Here is a tiny trained network, its code and every weight. The questions are about switching its units off for an input and a target symbol, where a switched-off unit gives its printed mean instead of its output.

import numpy as np


def w(rows, s, z=0):
    codes = np.array(rows[::2]) - 128.0
    scale = np.full(codes.shape[1], s)
    scale[-1] = z or s
    return codes * scale


def norm(h):
    return h / np.sqrt((h * h).mean(-1, keepdims=True) + 1e-5)


def f(y):
    return np.maximum(y, 0)


def softmax(a):
    e = np.exp(a - a.max(-1, keepdims=True))
    return e / e.sum(-1, keepdims=True)


def log_softmax(a):
    a = a - a.max(-1, keepdims=True)
    return a - np.log(np.exp(a).sum(-1, keepdims=True))


def net(x, mask):
    ids = ['ΔΛΩαβεζηστφψ'.index(c) for c in x.split()]
    T = len(ids)
    res = E[ids] + P[:T]
    r = norm(res)
    for j in range(2):
        rows = slice(2 * j, 2 * j + 2)
        q, k, v = (r @ M[0][rows].T for M in (Q, K, V))
        z = softmax(np.where(np.tri(T) > 0, q @ k.T / 2**0.5, -1e9)) @ v
        o = O[0][rows]
        res = res + np.where(mask[j], z, o[:, -1]) @ o[:, :-1]
    y = f(norm(res) @ A[0][:, :-1].T + A[0][:, -1])
    res = res + np.where(mask[2:6], y, B[0][:, -1]) @ B[0][:, :-1]
    return log_softmax(norm(res)[-1] @ U[:, :-1].T + U[:, -1])


Q, K, V, O, A, B = {}, {}, {}, {}, {}, {}
E = w([
[154,210,81,74,214,52],'Δ',
[139,226,86,28,192,55],'Λ',
[52,163,101,40,135,123],'Ω',
[97,232,175,17,153,48],'α',
[134,146,108,64,163,99],'β',
[63,117,103,27,120,69],'ε',
[161,18,64,65,141,151],'ζ',
[91,85,20,237,130,196],'η',
[199,166,189,228,112,216],'σ',
[224,71,134,218,180,96],'τ',
[9,134,199,152,33,254],'φ',
[69,97,208,153,182,173],'ψ',
],0.0081)
P = w([
[135,174,114,27,205,138],'0',
[131,149,108,60,192,156],'1',
[134,131,130,73,168,173],'2',
[121,98,138,102,162,185],'3',
[118,74,156,132,155,167],'4',
[104,45,178,141,152,170],'5',
[78,1,179,171,163,152],'6',
],0.0084)
Q[0] = w([
[82,86,185,98,247,158],'h0',
[212,107,129,100,68,96],'h0',
[168,150,203,116,122,181],'h1',
[124,91,199,104,253,179],'h1',
],0.019)
K[0] = w([
[66,23,198,227,110,192],'h0',
[106,177,28,90,145,158],'h0',
[70,134,137,141,195,158],'h1',
[96,52,249,188,119,144],'h1',
],0.019)
V[0] = w([
[136,69,141,4,69,95],'h0',
[42,240,233,135,160,193],'h0',
[238,146,151,133,227,63],'h1',
[65,79,95,52,220,111],'h1',
],0.017)
O[0] = w([
[43,96,156,216,114,22,71],'h0',
[32,150,238,92,105,255,182],'h0',
[233,152,249,127,120,91,116],'h1',
[87,123,126,16,220,78,251],'h1',
],0.0094,0.017)
A[0] = w([
[73,123,101,190,108,3,169],'n0',
[177,99,238,175,195,92,97],'n1',
[146,173,134,140,27,177,8],'n2',
[215,114,97,177,133,21,163],'n3',
],0.02,0.0013)
B[0] = w([
[135,215,181,196,184,130,223],'n0',
[58,115,145,84,33,122,248],'n1',
[166,219,143,154,182,165,197],'n2',
[146,39,159,111,159,251,253],'n3',
],0.019,0.0052)
U = w([
[97,154,211,37,191,182,252],'Δ',
[99,102,113,136,164,168,160],'Λ',
[50,95,50,232,86,199,170],'Ω',
[166,130,11,55,182,99,81],'α',
[114,131,135,136,92,109,15],'β',
[212,16,176,113,68,160,38],'ε',
[115,113,152,132,89,68,87],'ζ',
[129,68,189,201,254,96,14],'η',
[199,246,168,164,106,173,81],'σ',
[130,130,147,121,89,89,38],'τ',
[115,134,151,118,75,69,36],'φ',
[79,221,132,176,160,46,84],'ψ',
],0.0057,0.0029)

Each question gives the input, a string of symbols that net reads in full, and the target symbol t.
The units are the heads (2 rows each of Q, K, V and O) and the neurons (one row each of A and B). Each row of codes is followed by its name. A weight is (code - 128) times the scale printed after its matrix; where a second scale follows, it is the last column's (O, A, B and U).
mask holds one flag per unit, heads first, then neurons. A switched-off unit (its flag False) gives its mean, the last column of its rows in O or B, instead of its output. The means were averaged over made-up inputs and are rounded, as every weight is.
A unit's drop is (log p(t) with every unit on - log p(t) with that unit switched off) / (log p(t) with every unit on - log p(t) with every unit switched off).
The circuit of an input: a set's keep is (log p(t) with only the set's units on - log p(t) with every unit switched off) / (log p(t) with every unit on - log p(t) with every unit switched off). Starting from all 6 units, units are removed one at a time, each time the one whose removal leaves the highest keep (on an exact tie, the one counted first), for as long as the keep stays at least 0.8.
units of the circuit, in order: the units of the circuit, biggest drop first
top k neurons: the k neurons with the biggest drops, biggest first
which heads matter: for each layer, one digit per head in row order, 1 if its drop is at least 0.15 and else 0, layers parted by /
drop of u: that unit's drop, to one decimal
input η ε ζ Ω, target η: which heads matter : 10
input ε Ω ζ ζ, target η: units of the circuit, in order : (h0 n0 n3)
input ψ η Λ ψ ε τ Δ, target ε: units of the circuit, in order : (h0 h1 n3)
input ε η Λ ζ Λ, target η: which heads matter : 10
input η η η τ, target ε: units of the circuit, in order : (h1 h0 n3)
input σ η η τ α, target ε: units of the circuit, in order : (h0 h1 n3)
input η Λ Λ σ τ β η, target ε: which heads matter : 11
input σ β τ η ζ η η, target α: units of the circuit, in order : (h0)
input Δ Ω φ ζ η ζ, target α: units of the circuit, in order : (h0 n3)
input η η φ η Δ, target Ω: which heads matter : 01
input ζ ζ ψ η η α, target α: which heads matter : 10
input ψ ψ η ζ ε ζ, target η: units of the circuit, in order : (h0 n0)
input η Λ η η σ φ β, target Ω: which heads matter : 01
input η η Δ ζ ζ ε, target η: which heads matter : 10
input Δ Δ σ σ Λ, target σ: units of the circuit, in order : (h1)
input β τ Δ, target ε: top 2 neurons : (n3 n1)
input η ψ ε Δ ε τ, target ε: drop of h0 : 0.5
input Λ η β σ β η, target σ: drop of n2 : 0.3
input β η Λ η Δ, target α: drop of n0 : 0.0
input φ η Δ η η ε, target α: drop of h0 : 0.4
